Each row has a class, written as a number after it.
[-34  27   8   0  -4  29  -1  29  21  -7 -13 -10   3 -17 -31   4 -13 -89
  -1   6  -3  30  13  12  -4  19 -14 -64  12   0 -52  -4 -10  -7  -7  29
   5  44  29  21  -9  21] => 4
[  1  17   4 -19  -2  -4  29 -17  22   3  -3   6 -22 -19  32 -23   0 -16
   4  -8  12  17  15   5  -1 -37  20   8   5   5  11  35   0 -24  11  -2
  -3  -8  13  10 -14   8] => 4
[ 16  -9  17   2  33  -4  18 -29  36 -12 -31  10  30 -22  12   3 -28 -11
  24  19  21   6  11  24 -42   2  18  34  -7  24  21  23 -54 -12  37  15
  25  19 -57   6 -38 -12] => 7
[-19 -30  17   3   1   5  23  17  25  -1  -2  25 -45  12 -14  28 -19  28
   3 -14  10 -18 -11   5   5   8  17 -13 -14  -8 -51  19 -22 -74 -25 -21
  12 -17 -11 -12 -38  36] => 1
[ 14  33   9  29  -1   1 -30  27 -37  -9 -29 -13   7  14  -8  48 -11   9
  24   3  -5 -13 -16 -24 -10  -8 -44   9  -2 -24   2 -16   0 -12 -33 -19
  -4 -12  28   3  11  18] => 2
[-24 -29  -4  47   9  24  50  51 -17  -4  95   1 -16  -3  25  -9 -28  36
 -17 -13  31 -38  55 -18  25   8 -29  -1  -1  16 -21 -13 -33 -36 -60 -17
  34  -2   4 -28  33  -6] => 6
[ -7 -24  12   7 -17   5 -24   6 -14  18 -37  17 -15   4  39  16  -6   2
  17  56 -11  28  16  -6  24  -1  -5  32  11 -40  -5  19 -33  -8  11  -3
  41 -24  29  25 -21  33] => 8
[ -24   17   33  -38  -40  -17   15   18   29   15   11   19  -62  -17
  -45 -103   19   34  -25   58  -10   33  -57   85   28   39   -5  -20
   15   37   -7  -41   28   13   32  -13   47  -35   -9  -17    1  -13] => 3
[  4  54 -71   1  53  -3  44 -13   8   1  33 -12  11 -59 -28 -34  17 -29
   2  -7  15   7  -3 -23 -21 -20  14 -14 -84 -21  27  20 -35 -61  12  60
  21  12 -12 -22 -13 -45] => 6
[  4  40 -14   7  18 -11  -9 -52   1  51 -32 -34  -7  23   8 -64 -30 -26
  27  39   5  10 -13  44 -11 -46  48 -18 -34  -7   4 -39 -24   9   8  27
  18   7  42  63 -37 -79] => 0
[-10  -1   1  17  -7  13  -8 -17  15   8  16  22 -28 -14  -6  58  11  -1
  18   7 -18  11   6 -36   1 -20 -23  -5   3 -20 -32  11   5 -61  14   4
   1  12  -8   0  -1  36] => 8
[ -4  24   0 -16  -1  11 -20 -21   6  -2 -27   1 -31 -12  12 -13   1 -14
  -4  28 -25  21  29 -19   4 -22  18  13  11 -15  -7   4   0 -16   8  -6
  14 -12   5  15 -12  17] => 8
[-22  -7 -11  26  16 -19 -29  15 -35   4 -14   4  -1  47 -11  49 -33  42
  11   1  -8  -5 -46  -6  -7  -4   5  -4  -9 -31 -20 -19  -3 -47  10 -25
  22   3   8  -5 -14  15] => 2
[-16 -34   4  51 -12  20  18 -20  -7 -15 -22  13  11  27  20  36 -11  -2
  14 -11   1   3  73  22   6  24  38 -15  -6   0 -20   5  -2 -24 -35 -33
  26   2  -8 -48 -40   2] => 2
[  2  18  11 -22 -17  21  25  -1  18   7  -3 -10 -10 -24   9 -32  -9 -24
   1  14  12  14   8  -4 -16 -38  10  -3  10  -2  22  33 -12  -5   7   3
  11   2   2  -3   9   7] => 4
[-10  21  -3  -5   5  10   9 -12  -5  19  -2   4  -6 -13   6 -16   5  -8
  -5  11   4  -2  -5 -16  13 -26  19   4  -7   3   3   4 -15  -9   5  -9
   9  -4  22  19   6 -12] => 6
[-11 -15  -4  12 -10 -10  62 -18 -12  22  14   7  12 -12  31  -3 -63 -12
  30   2  10 -17  42   9  11  35  39   4 -47 -15  10  20 -41 -27 -24  12
  37  27  10   7 -64 -45] => 3
[-51  35  43  12  -1  16  -1  38  -1  31 -22   7 -39  -8  24  17   7   0
 -19  53  18  50  21 -28 -32 -38 -42  24  -6 -27  27  -2 -26  13   6 -18
  41 -39 -20 -13   0 -18] => 8
[ -21   22  -22   -7   24    1   15  -36   26   39   12   27   17   23
    3  -20 -101    2    4  -42    0  -41   25   -9    9    4   37   15
   -8    8    2  -27   17    6  -40   29   25   31  -34   -3  -15  -14] => 3
[ -2  54   1   7 -34 -28  42 -17  29 -15 -11  -3 -34   7   5 -48 -16 -16
  28  43  16  17 -10  36 -31 -45  12 -24 -18 -38 -12   5 -16  34  -8  -7
   2 -19   9  29 -22 -32] => 4
[ 12 -38  -1  40 -25  28   7 -35  20  16 -46  -9 -16  38 -55  15 -51  33
   6  36 -42 -13  -3 -10  -8 -23  -5 -42 -24 -33   6  38  27 -53   4  -5
  15  53  -1   3 -54  55] => 5
[ -5  -3  -6  16   0 -16 -32  -1   6 -15   0   0   3  17  40 -32 -27  19
   4   6  -1   3  25  12   4 -14  35  41 -12  -6  13 -31  -7 -11  12  -4
  -4   0 -16  32 -29  16] => 7
[ -7 -18 -57  14  45 -19  -1 -12   5  12 -22   8 -42  22  -5  42 -15  17
   1  -8  -2   0 -10  -7  15 -14 -13  26 -19 -24 -37   8 -47 -60   3  24
  40 -13  19  19   9  -2] => 1
[-40   7  24 -28 -42  25 -27  56  46  19  -7  44 -12  32  30  44  29  36
  12   1  14 -30 -86 -47  23  16   6 -29   1 -27  30  33  44 -10  -9 -17
 -34  -3   8   3  76  44] => 6
[  5 -12   6 -12  -4 -23 -33 -20  11  -5 -51   7  -6  28  12  33 -24   2
   1 -43  -8 -17 -10 -18   5  -9 -17  19   7  12 -27  36   5 -23   5  -9
   0  -4   5  29  23  19] => 5
[-12   6 -15  29  -3  -2  33  25  16 -22  27  11  37  -5 -12  -2 -18   2
 -16  39  13 -15  27   4 -18  35   7 -19 -16 -33   2 -13  -3  13 -53  16
   2   4 -34 -28  26 -54] => 7
[-57  15   3 -54  55 -22 -15  29 -13 -12  27  17 -19  26  78  26  -7  36
  22 -11   5   7 -22 -26  -8  15   6  34 -10  22 -32  29  -3  -8  60 -11
  21   7   9  10 -48  35] => 2
[  6  23 -11   6   3  -8 -16 -36  28  -4   7  26  -9  16  39 -15 -23  16
  15  -2 -22  11  18   3  25  -4  29  39 -21   0  30 -18  -7  19   8  -3
   2   3 -16  25  -6  -1] => 8
[  0  23 -13  -3  28   2  -3 -23  -7  14 -13  -3  16 -20  12 -12   8  -8
  11  19   1   7  12 -17  -6 -20  16  16   1   9  13   3  -2 -16  -1   6
   7  -3  20  14 -14 -10] => 6
[ 29 -15 -33  23  21  22   6   2 -54 -35 -41  -9 -65  30 -29 -12 -18 -43
  -6  -9   4 -13  17 -37  -1  15 -16  11 -35 -44  34  -3 -33  58 -27  21
 -20   5 -46   9 -12 -24] => 8
[  2  18 -15   0   9   6  -6  -7  18  11 -14 -11   1 -12 -15  19  12  -3
  -6  -2 -13   7   9 -12   2 -21  -3  11  -2  -1 -19   6   2 -25  -8   0
   0   3  23  15 -14  23] => 1
[ 30  39 -20  15  15 -16  12 -33 -16  -6  44   9  27  -4  -5  -6   5 -23
  -4  20   9  -8 -18  30   9 -21 -18  -2  -7   3 -63 -37 -42  86   3 -24
  22  -7  -4  42  23 -20] => 8
[-11 -12 -30  20  17 -40   8 -10   1  -3  10  26 -31  19  19   6 -34  14
  23  -2  16   9 -19  23  -2  23   5 -14  -7 -14 -19 -40 -13 -35  17  15
  13  15 -30  10 -10   3] => 3
[  7  61 -32  66  43 -26  28 -77 -29  10   5  23  20   0  33 -24 -63  22
   1  16 -22  37   9  -4   1 -47   8  24 -10 -21  22 -27  44   8 -11 -27
  31  -3 -12 -18  21 -38] => 2
[ -1  26 -19   1  -3 -17   1 -37  11   9  -4  10  23   3  32 -22 -23  15
  10 -25  -4  16   3  17  -6   6  25  13 -13   4  40 -22  18  24  -1   2
  13  10 -24   2  -2   0] => 3
[ 22  20  13 -13  23 -20 -14 -20  14  10 -11  21  19   0  13 -12 -16   8
  16  14  -2   1 -15   4 -11  12   0  23 -12   6  32 -12   4   8  -9  17
 -20   0  12  21  -2 -20] => 0
[-44  44  87  15 -40  12 -52  88  41  46 -25 -36 -36   6 -38   5 -37  12
  29  23  -3   2 -37  -5 -21 -18 -81 -44  24 -12  -9 -17  24 -92 -32  18
  -3   1  65  39 -25  36] => 0
[  1   8  10   3  40  -6  20 -62 -35  16   1  21  48 -24  40 -21 -52  -3
  16  34  23  25   1 -34 -41 -46  37  21  21 -12  15  24 -33   4  31 -10
  16 -14 -55  -6  -2   0] => 6
[ 45  -6   9   8 -30 -12  27  34 -69  45 -38  -8 -19 -25  32 -22 -27 -12
  37  23  13  -7 -64 -32  36 -31  36 -29 -21 -20  17 -16 -43 -92 -36  -9
  18   3  56  15  -1 -41] => 5
[ 17 -53  12  49 -10  29  27 -24 -23  17 -23  12 -66  31  33 -24 -27 -30
  29 -63  31  -5  -3  63  56  35 -24 -36   5  17  -9  -7  -5  35 -13  24
 -13   1 -22  52  -6  32] => 3
[ 24  36   0  36 -39   5  13  17  59 -10 -17  13 -35 -28  26 -88 -21   9
   7  61  15  20  56   9  -9 -32  -2  55  -8 -44  56 -41  13  59 -27  31
  -5  -7 -45  10  -2  -9] => 8
[  0 -18 -30  53   1  -9  15 -33 -15  36  22  30  13  14 -30   0 -21  41
  32  66 -36  19 -18  11  26   3 -35  39   5  -4  -7 -24  43  32  25  17
  48  42  18 -19 -17 -15] => 2
[  9   2 -29  80   6 -35  49  -3  -9 -28 -37 -61  -9  -1 -12  16  23 -19
  22 -38  15  44   2  57  -9  -1 -53 -37  27  15 -20  40 -22 -20  33  -4
  45  34  31  11 -37 -35] => 2
[  9 -28 -63  45  24  -8   4 -38  -4 -20 -26  -9 -18  30  37 -33 -24 -18
  35 -80  21 -20   9  26   3 -19  42  31 -58  -6 -18   1  -3 -24 -15  14
  34  13 -29  17 -31 -11] => 7
[-17   3 -16  10  14  24   4 -10  11  14   9  33 -29  -1  23  16  -1  27
  17  -1 -11   6  25 -39  25  -4 -11   3  -6 -11  28  10 -15 -40 -21  34
  -1 -17   7 -14  22  29] => 6
[ 22  28  18   6  16 -10  -8 -31  12  -3 -11  17  -1  10  27 -33 -41  -1
  12   3  -7   7  10  -2  -2  -3   1  31 -29   7  56 -15 -12  23  -4  -1
 -16   8   2  23  -8  -7] => 0
[-12 -30 -31  41  -2 -13   8   0 -13  -9  13  16 -47  18  16   7  18   3
  11   7  -8  12  13  -8  34   6 -25   9 -19 -18  -7   8  16 -33  13  15
  -2   4   5   3 -26  13] => 7
[-33   9  38  38  12 -17  18 -65 -24  16 -14  37 -44  34  19  16 -31  -8
  -3 114 -27  41  14  19  28 -15  17 -46  31  -7 -41 -12 -13 -39  30 -60
  18 -27  17  18 -34 -22] => 7
[ 21  31 -34  36  11   2   1  12  61  29 -39  31   7  15   7  20  -2  -7
  -5  35  10  23   4  34  36 -20 -20 -15  25 -18  15 -47 -76  65   5  36
  36  19  12  35   3  32] => 8
[ -6   0  -6   6 -11  -3 -14  34  32  10 -36  33 -15 -11 -33  42 -10  10
   8   0 -10  -1 -36 -22  12   7  -3  18  -8 -22 -24 -16  -8 -72 -40  -1
  28  -1  18 -20  22  23] => 1
[ -6   2 -13   5  12   4  39 -66   5  41  13   8  -4  -7   5  30 -11 -17
  -8   6 -10  -2  50   6  22  -3   9 -40  35  10 -23   9  13 -14  10  20
 -20  28  16  33 -31  -1] => 3
[ 21   9  -7 -13  -4  -2  13 -18  12   9 -37   0  -1 -19   1  -8  -1   5
 -16  19 -17  -2   6  -8  -1 -30  18 -10  -5   5 -17   8   3 -31  -4  -9
  15  18  27  15  -8   7] => 5
[  0 -62 -21   3 -10  12  28  28 -15  17 -34  23 -12 -23  11 -13  43  12
  -3 -11  11   7 -75  19  22  29  73 -27 -29 -30  12  15  30 -65   1  16
   3  24   3   0 -20  -5] => 7
[ -3  22  -2 -12 -24  -2  11 -23  -1  11 -18  -2 -20 -21   1 -16  -3 -22
   8 -14  -2  12   5  -6  -6 -19  15 -10   8   4  -3  -7   8 -18  11 -10
  13  17  -4  -4 -24  25] => 3
[-59 -16 -11 -66  45  -9   9  70  27  -8  35  30   4   9   7 -13 -39  58
 -35  24   9   4 -22   7 -21  48 -46  18  51 -22 -38  33 -12  56  -3  68
  35 -17  -5   9  39  31] => 4
[ 12 -37  10  37 -28  22  31  27  23  20  -8 -17 -36 -22 -66  12 -10 -18
  -2  45  24  14  18   9 -27 -29 -21   9 -50 -37  69  15 -77 -59  47  46
  -8  28 -25   4 -38 -13] => 4
[  9 -31 -45  18  28 -30  14 -34  -7 -21  -6  27 -16  36  10  52 -13  18
   1 -56  -4 -18 -23 -22   2   2   1 -18 -10  11 -46   5   4 -41 -12 -17
  10  25 -17 -12  36  -7] => 5
[-14   4 -36  55  -2  -9  25 -72  36  22  -3  -3 -42  35 -19  47  78  17
 -13 -22   6  20  27  43  -6 -58 -39  23 -37   8 -36   9  21  56   9 -23
   6 -29   1  19   4 -38] => 1
[ 17 -26  17  28   1  -3  10 -34 -12  11 -17  29 -38  29  20  39 -26 -28
  18  14   3 -22 -10 -21  32  10 -18 -14 -15 -19  -2  43   0 -41   2 -17
 -25  10  34  32   9  -5] => 0
[ -2  29 -13  -3 -22 -28 -10 -26  24   6  -4  12  31  18  47   1  18  16
  10  -3  -9  10  17   6   1 -14  26   8 -55   2   6  -6  10  32 -10  -4
 -10  -7  13  17  -7 -22] => 5
[-30 -14  21   2 -26  -3 -10  -6  12   1   9  31 -30  28  16   7 -37  -4
   8   4 -15  -1   6 -18  36  17   9   5  16 -12 -26  22   5 -11   4 -14
   8  -4 -12   9  -5  10] => 8
[-46   6   0 -21 -19 -26  25  70  52 -15 -13  34 -34 -11   3 -13  21 -29
 -28  11  19  57   1  13  19  10  -5  -5   7   8   6  24 -46 -29  49  -7
  56  11  16 -45 -36  39] => 4
[  6  39 -19  30  21 -14 -13 -16   4   0  17  14  35   6   9   3 -41  40
  10   2 -25   4   8   3   8   3   9  29 -34 -15  36 -31  14  -4  -3  12
 -10  12   0   7  -7  -5] => 2
[  0  15  -9  33  -1 -12  -2   2  13   0  -2  36 -15  10 -17  37 -46  28
  -3 -15 -12 -34  16 -23  23  -7 -39  56 -25 -34  -2   8   9 -24 -22   6
   4 -12   7  -3  22   9] => 2
[ -4  12  12  -4   2  14 -22 -11   9  -6 -33   2 -30  -8  15 -10  -7 -14
   4  20 -20  28  22  -7   5  -6   8  12  -1 -14   6  15   0 -26  16  -1
   9  -5  -3  21 -36  37] => 8
[ 13  23  29 -18 -25 -22  20 -52  24  10  42  11  56 -10 -20 -16 -46   1
 -17 -47  16 -27  -5  56   4   7 -21 -15  24   4 -34  29 -29  89  22  23
 -32 -25 -44  61   9  33] => 3
[-12   5  11  11  -6 -34  20 -55  18  55  -3  27  29  14  -8 -49 -37  23
 -37  79 -27  29  44  20  22 -17  56   5  56   8  18 -35  28  20  -1 -10
   9  15  35  -2 -44 -61] => 0
[-20  -4 -30  -4 -17  -6  24  22  23 -51   9 -19  25  12 -10  -6 -37   2
  33   3  -9   0  12 -15 -48  23   5  -8  12  -5 -11  31   0 -24 -40 -17
  70  45  -1 -66   3  -5] => 4
[ -7  -3  35  30  26 -17  74 -23 -84  49  22   2 -25 -31  33 -41 -48 -27
  51  43  22  49 -37  -9 -12  -1 -20 -39 -38 -46   8  42 -30 -27  11  50
  -7 -12  15  31 -72 -65] => 0
[ 14 -16  -8  56 -16 -21  28   1  -4 -18  64 -14  21  24  -1   8 -24  -9
   4   3  40 -26  -8  -2  33  17 -67   6 -33  -4  50  69 -63  12  43 -11
   3  -7 -28   6  64 -37] => 6
[-46 -52   3  22 -18 -15 -24   0  -9   0  18   5 -23  29  -3  38 -13   6
  -5  11  -1 -10  21  -5  10   0 -11  17  -4 -25 -57  23 -13 -56  32   2
   8 -15  -6  19 -11  10] => 7
[ -2  23 -11   3  19   6  -8 -15 -11   3  -8 -10  10 -34   1 -20  12 -17
 -10  -1  -3  21  11 -14   0 -23   0  12   1   5   9  12  -4 -28  16   2
   8  -3  17  18   2  17] => 6
[ 19 -13  24   7   9   3  42  -8   4 -10  -9  49 -30 -10  36  36 -27 -11
   1  33   3 -26  17 -41   9  15   1  -8  -5 -31 -11  29  -3 -35 -25 -21
 -33  30  37  25  -6  15] => 0
[  3  17   2 -17  -4   9  14   8   5  -6 -20   2 -16 -37  20 -20  -2 -17
  12   6   5  26   1  -6 -24 -26   5  10  10 -14   1   9  -1 -19 -15  13
   8  -2  15  10  12  15] => 4
[ 22  19   7   5 -25 -25  -8 -41  22   5  -7   6  31  12  19 -17  -9  35
   9 -13 -16  16  15  12  -1 -21  16  10 -31  15  43  -2  -4  15  -3   1
 -15 -17 -19  -1  -5  -7] => 5
